Here is a tiny trained network, its code and every weight. The questions are about switching its units off for an input and a target symbol, where a switched-off unit gives its printed mean instead of its output.

import numpy as np


def w(rows, s, z=0):
    codes = np.array(rows[::2]) - 128.0
    scale = np.full(codes.shape[1], s)
    scale[-1] = z or s
    return codes * scale


def norm(h):
    return h / np.sqrt((h * h).mean(-1, keepdims=True) + 1e-5)


def f(y):
    return np.maximum(y, 0)


def softmax(a):
    e = np.exp(a - a.max(-1, keepdims=True))
    return e / e.sum(-1, keepdims=True)


def log_softmax(a):
    a = a - a.max(-1, keepdims=True)
    return a - np.log(np.exp(a).sum(-1, keepdims=True))


def net(x, mask):
    ids = ['ΓΔΠΦΨΩαβεζηθλστ'.index(c) for c in x.split()]
    T = len(ids)
    res = E[ids] + P[:T]
    u = 0
    for l in range(3):
        q, k, v = (norm(res) @ M[l].T for M in (Q, K, V))
        z = softmax(np.where(np.tri(T) > 0, q @ k.T / 3**0.5, -1e9)) @ v
        res = res + np.where(mask[u], z, O[l][:, -1]) @ O[l][:, :-1]
        u += 1
        y = f(norm(res) @ A[l][:, :-1].T + A[l][:, -1])
        res = res + np.where(mask[u : u + 4], y, B[l][:, -1]) @ B[l][:, :-1]
        u += 4
    return log_softmax(norm(res)[-1] @ U[:, :-1].T + U[:, -1])


Q, K, V, O, A, B = {}, {}, {}, {}, {}, {}
E = w([
[160,148,188,123],'Γ',
[172,224,147,81],'Δ',
[133,154,167,182],'Π',
[137,119,159,184],'Φ',
[149,101,157,188],'Ψ',
[127,98,168,116],'Ω',
[140,86,151,203],'α',
[143,242,117,51],'β',
[22,164,135,114],'ε',
[111,92,102,216],'ζ',
[111,123,56,61],'η',
[97,128,51,55],'θ',
[107,126,49,57],'λ',
[116,118,42,71],'σ',
[25,136,1,216],'τ',
],0.005)
P = w([
[253,204,85,116],'0',
[235,194,109,141],'1',
[216,170,113,146],'2',
[182,132,132,130],'3',
[148,104,136,119],'4',
[117,63,153,95],'5',
[87,40,165,83],'6',
[61,28,176,58],'7',
],0.0022)
Q[0] = w([
[190,171,80,110],'L0H0',
[213,144,253,61],'L0H0',
[23,192,94,105],'L0H0',
],0.0035)
K[0] = w([
[104,191,126,53],'L0H0',
[238,192,253,148],'L0H0',
[80,132,117,128],'L0H0',
],0.0031)
V[0] = w([
[129,127,255,106],'L0H0',
[109,185,191,177],'L0H0',
[115,141,92,206],'L0H0',
],0.0029)
O[0] = w([
[78,3,79,86,1],'L0H0',
[161,60,111,79,104],'L0H0',
[189,168,20,130,183],'L0H0',
],0.0027,0.00046)
A[0] = w([
[85,112,86,114,7],'L0N0',
[3,171,120,95,70],'L0N1',
[84,59,193,132,247],'L0N2',
[159,172,176,64,176],'L0N3',
],0.0036,0.0013)
B[0] = w([
[129,122,98,125,146],'L0N0',
[148,156,117,254,179],'L0N1',
[141,188,136,134,254],'L0N2',
[94,123,78,130,219],'L0N3',
],0.0052,0.002)
Q[1] = w([
[172,171,47,85],'L1H0',
[151,138,116,43],'L1H0',
[77,146,101,255],'L1H0',
],0.0068)
K[1] = w([
[254,185,125,195],'L1H0',
[232,206,166,134],'L1H0',
[63,28,49,151],'L1H0',
],0.0061)
V[1] = w([
[108,3,87,58],'L1H0',
[47,81,31,124],'L1H0',
[120,98,212,133],'L1H0',
],0.003)
O[1] = w([
[198,158,145,194,3],'L1H0',
[177,173,4,191,50],'L1H0',
[88,107,160,160,64],'L1H0',
],0.0035,0.0019)
A[1] = w([
[162,114,161,14,49],'L1N0',
[72,139,39,203,84],'L1N1',
[196,56,150,150,200],'L1N2',
[143,105,157,2,246],'L1N3',
],0.0049,0.0012)
B[1] = w([
[161,229,15,147,202],'L1N0',
[208,114,223,93,195],'L1N1',
[64,248,164,116,191],'L1N2',
[212,185,3,75,252],'L1N3',
],0.0034,0.0037)
Q[2] = w([
[162,208,181,254],'L2H0',
[224,165,83,179],'L2H0',
[175,96,96,66],'L2H0',
],0.01)
K[2] = w([
[72,3,98,149],'L2H0',
[102,85,27,96],'L2H0',
[155,255,121,82],'L2H0',
],0.0085)
V[2] = w([
[82,218,137,240],'L2H0',
[187,195,208,81],'L2H0',
[3,207,70,73],'L2H0',
],0.0047)
O[2] = w([
[128,18,64,144,187],'L2H0',
[121,98,169,54,250],'L2H0',
[1,102,90,123,230],'L2H0',
],0.0063,0.0025)
A[2] = w([
[151,213,197,251,203],'L2N0',
[3,122,163,117,147],'L2N1',
[121,40,59,35,4],'L2N2',
[169,57,177,197,131],'L2N3',
],0.0031,0.0023)
B[2] = w([
[96,204,158,165,251],'L2N0',
[156,119,200,125,217],'L2N1',
[92,254,168,161,202],'L2N2',
[163,144,100,71,202],'L2N3',
],0.0054,0.0017)
U = w([
[134,167,43,56,217],'Γ',
[55,137,133,58,137],'Δ',
[102,105,184,64,98],'Π',
[252,136,155,152,179],'Φ',
[104,170,166,164,104],'Ψ',
[121,90,168,107,81],'Ω',
[139,37,138,104,148],'α',
[81,175,173,182,144],'β',
[118,124,122,137,2],'ε',
[102,167,166,170,104],'ζ',
[50,37,121,148,155],'η',
[91,167,162,177,123],'θ',
[115,109,35,241,137],'λ',
[129,115,120,140,37],'σ',
[115,101,161,120,95],'τ',
],0.012,0.0042)

Each question gives the input, a string of symbols that net reads in full, and the target symbol t.
The units are the heads (3 rows each of Q, K, V and O) and the neurons (one row each of A and B). Each row of codes is followed by its name. A weight is (code - 128) times the scale printed after its matrix; where a second scale follows, it is the last column's (O, A, B and U).
mask holds one flag per unit, layer by layer, with each layer's heads first. A switched-off unit (its flag False) gives its mean, the last column of its rows in O or B, instead of its output. The means were averaged over made-up inputs and are rounded, as every weight is.
A unit's drop is (log p(t) with every unit on - log p(t) with that unit switched off) / (log p(t) with every unit on - log p(t) with every unit switched off).
unit that matters most: the unit with the biggest drop
k most important neurons: the k neurons with the biggest drops, biggest first
top k neurons in layer l: the k neurons of layer l with the biggest drops, biggest first
input θ Ω θ η θ β Γ, target Γ: 2 most important neurons -> (L1N3, L0N1)
input λ α Δ α, target α: top 3 neurons in layer 1 -> (L1N3, L1N0, L1N2)
input Ψ Ψ θ Γ Γ ε, target η: unit that matters most -> L1N2
input Φ β ε Φ, target η: 2 most important neurons -> (L1N2, L1N3)
input λ α ζ σ β τ ε, target λ: 2 most important neurons -> (L0N1, L1N3)
input Γ Ψ α, target α: 4 most important neurons -> (L1N2, L1N3, L1N1, L1N0)
input σ τ Γ λ Ω, target Γ: 2 most important neurons -> (L1N3, L1N0)
input ζ ε β ζ ζ Ψ, target Φ: 2 most important neurons -> (L1N1, L1N3)
input ζ Φ ε, target Φ: 4 most important neurons -> (L0N1, L1N1, L1N0, L0N2)
input β Δ ε ζ, target Φ: 2 most important neurons -> (L1N3, L1N1)
input λ Δ Π ζ Π, target Φ: 2 most important neurons -> (L1N3, L1N0)
input θ η ζ Γ Γ ε, target η: 2 most important neurons -> (L0N1, L1N3)
input β β λ β Π Δ τ Ψ, target λ: 2 most important neurons -> (L0N2, L1N2)
input Γ Ω Γ α θ Ω τ ζ, target λ: 3 most important neurons -> (L1N3, L1N2, L0N2)
input ζ σ ζ Ω ζ Π, target Φ: most important neuron -> (L1N3)
input β Π ζ, target Φ: top 2 neurons in layer 1 -> (L1N1, L1N3)
input ζ α τ α, target λ: top 2 neurons in layer 1 -> (L1N2, L1N3)
input α Ω ζ α, target Φ: top 2 neurons in layer 1 -> (L1N1, L1N3)
input ζ θ Ψ ε Π β ε Φ, target η: top 3 neurons in layer 1 -> (L1N1, L1N3, L1N2)
input α ζ α ζ ε Ψ, target Φ: top 2 neurons in layer 1 -> (L1N1, L1N0)
input Ω η Γ ζ Φ, target Φ: top 3 neurons in layer 1 -> (L1N3, L1N0, L1N1)
input Ω θ ε ε α, target η: top neuron in layer 1 -> (L1N2)
input ζ τ ζ Φ, target λ: top 2 neurons in layer 1 -> (L1N2, L1N3)
input ζ η Ψ α θ Γ Ω, target Γ: top 2 neurons in layer 0 -> (L0N1, L0N2)
input σ Γ Π Γ σ Ω α Ψ, target α: top 3 neurons in layer 1 -> (L1N3, L1N0, L1N2)
